Below are the code and all the weights of a small trained network. Each question names an input and a class and asks about switching units off, where a switched-off unit gives its printed mean instead of its output.

import numpy as np


def w(rows, s, z=0):
    codes = np.array(rows[::2]) - 128.0
    scale = np.full(codes.shape[1], s)
    scale[-1] = z or s
    return codes * scale


def f(y):
    return np.maximum(y, 0)


def log_softmax(a):
    a = a - a.max(-1, keepdims=True)
    return a - np.log(np.exp(a).sum(-1, keepdims=True))


def net(x, mask):
    res = np.array(x, float).reshape(1, 7) / 4 @ E
    y = f(res @ A[0][:, :-1].T + A[0][:, -1])
    res = res + np.where(mask, y, B[0][:, -1]) @ B[0][:, :-1]
    return log_softmax(res[-1] @ U[:, :-1].T + U[:, -1])


A, B = {}, {}
E = w([
[54,193,117],'x0',
[67,40,114],'x1',
[88,199,50],'x2',
[173,54,255],'x3',
[184,108,50],'x4',
[167,105,195],'x5',
[248,173,106],'x6',
],0.0056)
A[0] = w([
[149,74,202,253],'n1',
[162,159,114,150],'n2',
[110,124,120,84],'n3',
[198,78,94,127],'n4',
[88,137,21,106],'n5',
[128,148,187,163],'n6',
[219,86,122,69],'n7',
[166,200,156,134],'n8',
[105,103,190,170],'n9',
[211,87,108,169],'n10',
[33,247,115,169],'n11',
[169,116,109,83],'n12',
[248,149,133,222],'n13',
[93,66,118,171],'n14',
],0.012,0.0036)
B[0] = w([
[8,151,109,255],'n1',
[140,132,142,165],'n2',
[158,105,126,134],'n3',
[85,64,147,189],'n4',
[171,120,116,209],'n5',
[94,132,98,174],'n6',
[147,108,150,192],'n7',
[92,109,77,174],'n8',
[114,170,155,200],'n9',
[129,111,175,206],'n10',
[124,189,145,238],'n11',
[171,112,147,150],'n12',
[120,118,156,237],'n13',
[98,144,72,185],'n14',
],0.011,0.0085)
U = w([
[136,181,119,147],'0',
[103,62,3,14],'1',
[156,23,141,60],'2',
[96,118,149,50],'3',
[180,220,164,67],'4',
[101,139,116,228],'5',
[109,173,132,254],'6',
],0.012,0.0026)

Each question gives the input, the list of numbers given to net, and the class t.
The units are the neurons (one row each of A and B). Each row of codes is followed by its name. A weight is (code - 128) times the scale printed after its matrix; where a second scale follows, it is the last column's (A, B and U).
mask holds one flag per neuron, in row order. A switched-off neuron (its flag False) gives its mean, the last column of its row in B, instead of its output. The means were averaged over made-up inputs and are rounded, as every weight is.
A unit's drop is (log p(t) with every unit on - log p(t) with that unit switched off) / (log p(t) with every unit on - log p(t) with every unit switched off).
The circuit of an input: a set's keep is (log p(t) with only the set's units on - log p(t) with every unit switched off) / (log p(t) with every unit on - log p(t) with every unit switched off). Starting from the 12 units with the biggest drops (on a tie, the unit counted first), units are removed one at a time, each time the one whose removal leaves the highest keep (on an exact tie, the one counted first), for as long as the keep stays at least 0.8.
circuit, biggest first: the units of the circuit, biggest drop first
k most important neurons: the k neurons with the biggest drops, biggest first
drop of u: that unit's drop, to one decimal
input [5,-5,3,2,-6,-6,-2], class 4: circuit, biggest first => n11; n1
input [3,-7,2,-3,-2,-8,-3], class 4: circuit, biggest first => n11; n1
input [-6,-2,6,-8,1,4,-3], class 4: most important neuron => n1
input [-5,7,4,4,-6,-6,-3], class 1: circuit, biggest first => n11; n14
input [-7,-6,7,-8,4,-4,-4], class 4: circuit, biggest first => n11; n1; n5
input [3,-1,6,-6,-3,-1,0], class 4: 2 most important neurons => n11; n1
input [6,-6,1,1,-3,-6,-3], class 4: 4 most important neurons => n11; n1; n4; n14
input [3,-5,8,-3,8,-4,-6], class 4: 3 most important neurons => n11; n1; n5
input [-4,-2,8,-6,3,-6,-6], class 4: 3 most important neurons => n11; n1; n5
input [-6,3,-7,6,1,-1,-6], class 3: 2 most important neurons => n1; n9
input [3,7,8,-5,-4,7,1], class 4: drop of n11 => 0.4
input [-3,-2,-3,8,0,5,0], class 3: drop of n1 => 0.9
input [-7,-4,2,4,6,-1,7], class 2: drop of n14 => 0.0
